Below is a small trained network, with its code and all its weights. Each question gives an input and a target symbol and asks what happens when units are switched off, that is, made to give their printed mean instead of their output.

import numpy as np


def w(rows, s, z=0):
    codes = np.array(rows[::2]) - 128.0
    scale = np.full(codes.shape[1], s)
    scale[-1] = z or s
    return codes * scale


def f(y):
    return np.maximum(y, 0)


def softmax(a):
    e = np.exp(a - a.max(-1, keepdims=True))
    return e / e.sum(-1, keepdims=True)


def log_softmax(a):
    a = a - a.max(-1, keepdims=True)
    return a - np.log(np.exp(a).sum(-1, keepdims=True))


def net(x, mask):
    ids = ['αβγεζηλμξπστφψω'.index(c) for c in x.split()]
    T = len(ids)
    res = E[ids] + P[:T]
    u = 0
    for l in range(2):
        q, k, v = (res @ M[l].T for M in (Q, K, V))
        z = softmax(np.where(np.tri(T) > 0, q @ k.T / 2**0.5, -1e9)) @ v
        res = res + np.where(mask[u], z, O[l][:, -1]) @ O[l][:, :-1]
        u += 1
        y = f(res @ A[l][:, :-1].T + A[l][:, -1])
        res = res + np.where(mask[u : u + 16], y, B[l][:, -1]) @ B[l][:, :-1]
        u += 16
    return log_softmax(res[-1] @ U[:, :-1].T + U[:, -1])


Q, K, V, O, A, B = {}, {}, {}, {}, {}, {}
E = w([
[62,96,139,154],'α',
[96,69,117,170],'β',
[225,131,109,209],'γ',
[85,179,93,186],'ε',
[111,94,219,167],'ζ',
[97,201,135,213],'η',
[136,99,70,118],'λ',
[111,83,115,108],'μ',
[151,157,133,109],'ξ',
[74,127,66,149],'π',
[170,159,198,239],'σ',
[99,119,83,99],'τ',
[186,198,80,255],'φ',
[166,84,39,199],'ψ',
[40,105,120,131],'ω',
],0.017)
P = w([
[126,242,74,7],'0',
[56,4,191,207],'1',
[53,3,194,205],'2',
[49,7,193,200],'3',
[48,6,197,198],'4',
[44,6,202,195],'5',
[48,7,200,197],'6',
[45,12,204,191],'7',
[43,6,203,192],'8',
[44,7,208,185],'9',
],0.0045)
Q[0] = w([
[82,90,170,157],'L0H0',
[3,23,167,240],'L0H0',
],0.031)
K[0] = w([
[179,156,155,104],'L0H0',
[194,188,141,2],'L0H0',
],0.031)
V[0] = w([
[1,198,59,238],'L0H0',
[125,108,106,146],'L0H0',
],0.0069)
O[0] = w([
[136,94,73,245,251],'L0H0',
[136,114,117,134,133],'L0H0',
],0.012,0.0026)
A[0] = w([
[187,49,200,131,5],'L0N0',
[132,102,121,174,168],'L0N1',
[108,87,142,122,189],'L0N2',
[110,62,166,102,47],'L0N3',
[120,154,190,130,10],'L0N4',
[18,112,126,130,135],'L0N5',
[119,169,191,132,22],'L0N6',
[105,197,120,114,177],'L0N7',
[200,162,83,139,40],'L0N8',
[194,211,161,139,89],'L0N9',
[211,185,59,83,47],'L0N10',
[125,116,73,170,125],'L0N11',
[54,154,62,64,70],'L0N12',
[180,71,53,91,180],'L0N13',
[106,51,91,63,179],'L0N14',
[137,195,9,93,11],'L0N15',
],0.011,0.0035)
B[0] = w([
[194,223,94,50,173],'L0N0',
[133,176,128,57,255],'L0N1',
[141,133,55,179,176],'L0N2',
[77,200,147,118,148],'L0N3',
[65,176,121,70,144],'L0N4',
[168,228,164,118,198],'L0N5',
[45,143,75,99,147],'L0N6',
[179,152,35,178,139],'L0N7',
[47,127,142,126,154],'L0N8',
[42,173,219,158,163],'L0N9',
[202,92,41,219,135],'L0N10',
[234,177,142,80,230],'L0N11',
[133,90,127,5,140],'L0N12',
[101,185,211,138,174],'L0N13',
[189,165,201,101,166],'L0N14',
[154,63,212,145,136],'L0N15',
],0.014,0.0087)
Q[1] = w([
[91,5,136,122],'L1H0',
[131,62,105,167],'L1H0',
],0.031)
K[1] = w([
[239,255,97,115],'L1H0',
[135,230,178,128],'L1H0',
],0.02)
V[1] = w([
[139,116,173,250],'L1H0',
[194,39,186,133],'L1H0',
],0.018)
O[1] = w([
[85,81,135,246,249],'L1H0',
[112,166,22,135,85],'L1H0',
],0.013,0.012)
A[1] = w([
[217,114,92,72,157],'L1N0',
[82,117,146,119,245],'L1N1',
[195,79,144,135,26],'L1N2',
[137,132,151,177,59],'L1N3',
[133,118,2,66,69],'L1N4',
[116,161,103,40,100],'L1N5',
[204,73,160,73,4],'L1N6',
[52,112,166,124,100],'L1N7',
[104,154,78,141,165],'L1N8',
[164,151,52,115,230],'L1N9',
[102,129,46,172,2],'L1N10',
[183,97,150,116,219],'L1N11',
[158,51,18,113,88],'L1N12',
[145,96,93,199,93],'L1N13',
[16,173,122,44,106],'L1N14',
[180,169,113,151,77],'L1N15',
],0.0093,0.006)
B[1] = w([
[222,47,185,143,225],'L1N0',
[63,17,144,116,190],'L1N1',
[66,102,139,64,167],'L1N2',
[78,194,106,139,253],'L1N3',
[144,145,252,177,202],'L1N4',
[11,153,40,78,239],'L1N5',
[5,220,116,218,185],'L1N6',
[216,143,72,69,202],'L1N7',
[86,66,104,184,212],'L1N8',
[129,48,32,83,250],'L1N9',
[244,187,183,79,218],'L1N10',
[197,78,73,119,219],'L1N11',
[35,191,136,198,147],'L1N12',
[84,88,123,36,241],'L1N13',
[181,62,214,191,213],'L1N14',
[98,219,120,152,227],'L1N15',
],0.013,0.011)
U = w([
[143,188,160,186,24],'α',
[80,186,101,61,77],'β',
[141,168,127,108,231],'γ',
[94,149,40,158,188],'ε',
[29,115,79,116,121],'ζ',
[128,112,87,254,106],'η',
[130,136,132,107,205],'λ',
[125,190,149,97,129],'μ',
[138,22,56,179,206],'ξ',
[142,108,70,75,155],'π',
[132,89,178,193,186],'σ',
[124,98,133,44,90],'τ',
[62,193,115,172,5],'φ',
[211,110,120,172,129],'ψ',
[65,182,163,82,2],'ω',
],0.0081,0.0048)

Each question gives the input, a string of symbols that net reads in full, and the target symbol t.
The units are the heads (2 rows each of Q, K, V and O) and the neurons (one row each of A and B). Each row of codes is followed by its name. A weight is (code - 128) times the scale printed after its matrix; where a second scale follows, it is the last column's (O, A, B and U).
mask holds one flag per unit, layer by layer, with each layer's heads first. A switched-off unit (its flag False) gives its mean, the last column of its rows in O or B, instead of its output. The means were averaged over made-up inputs and are rounded, as every weight is.
A unit's drop is (log p(t) with every unit on - log p(t) with that unit switched off) / (log p(t) with every unit on - log p(t) with every unit switched off).
The circuit of an input: a set's keep is (log p(t) with only the set's units on - log p(t) with every unit switched off) / (log p(t) with every unit on - log p(t) with every unit switched off). Starting from the 12 units with the biggest drops (on a tie, the unit counted first), units are removed one at a time, each time the one whose removal leaves the highest keep (on an exact tie, the one counted first), for as long as the keep stays at least 0.8.
circuit, biggest first: the units of the circuit, biggest drop first
unit that matters most: the unit with the biggest drop
top k neurons: the k neurons with the biggest drops, biggest first
k most important neurons of layer l: the k neurons of layer l with the biggest drops, biggest first
input ψ ζ ψ, target ε: 3 most important neurons of layer 0 -> (L0N5 L0N0 L0N15)
input μ ε ε, target τ: circuit, biggest first -> (L1H0)
input ζ γ σ γ σ π σ ω τ μ, target ω: top 2 neurons -> (L1N6 L0N14)
input ζ η σ ω π ω σ ψ, target ω: circuit, biggest first -> (L1N6 L1H0)
input σ ζ π γ τ η η ω ω, target σ: top 2 neurons -> (L0N0 L0N5)
input ψ φ σ, target ε: top 4 neurons -> (L0N8 L0N15 L0N0 L0N11)
input γ γ ψ σ σ, target ζ: 4 most important neurons of layer 0 -> (L0N0 L0N9 L0N10 L0N11)
input τ ζ ψ ψ, target ξ: 3 most important neurons of layer 1 -> (L1N9 L1N0 L1N5)
input σ β ξ ψ σ λ η ε, target ε: top 3 neurons -> (L0N1 L0N0 L0N7)
input η η ψ ψ λ λ σ π ψ, target α: top 4 neurons -> (L0N13 L0N0 L0N11 L0N1)
input ε τ ω η η π γ, target ψ: top 2 neurons -> (L0N15 L0N11)
input ζ σ μ ζ σ σ, target ω: 3 most important neurons of layer 0 -> (L0N0 L0N4 L0N6)
input ψ β φ, target ε: 3 most important neurons of layer 0 -> (L0N15 L0N5 L0N11)
input ψ ξ λ γ ω τ ψ, target ψ: top 2 neurons -> (L0N5 L0N11)
input τ σ ζ β, target ξ: unit that matters most -> L1N9
input σ π π σ π μ π τ π, target σ: top 3 neurons -> (L0N5 L0N0 L0N9)
input ξ ζ ζ, target ζ: 2 most important neurons of layer 0 -> (L0N12 L0N15)
input φ ψ σ λ ε, target φ: top 2 neurons -> (L0N15 L0N8)
input σ ψ γ, target σ: top 2 neurons -> (L0N11 L0N9)
input ζ ψ η φ ψ η, target ω: circuit, biggest first -> (L1H0 L1N6 L0H0)
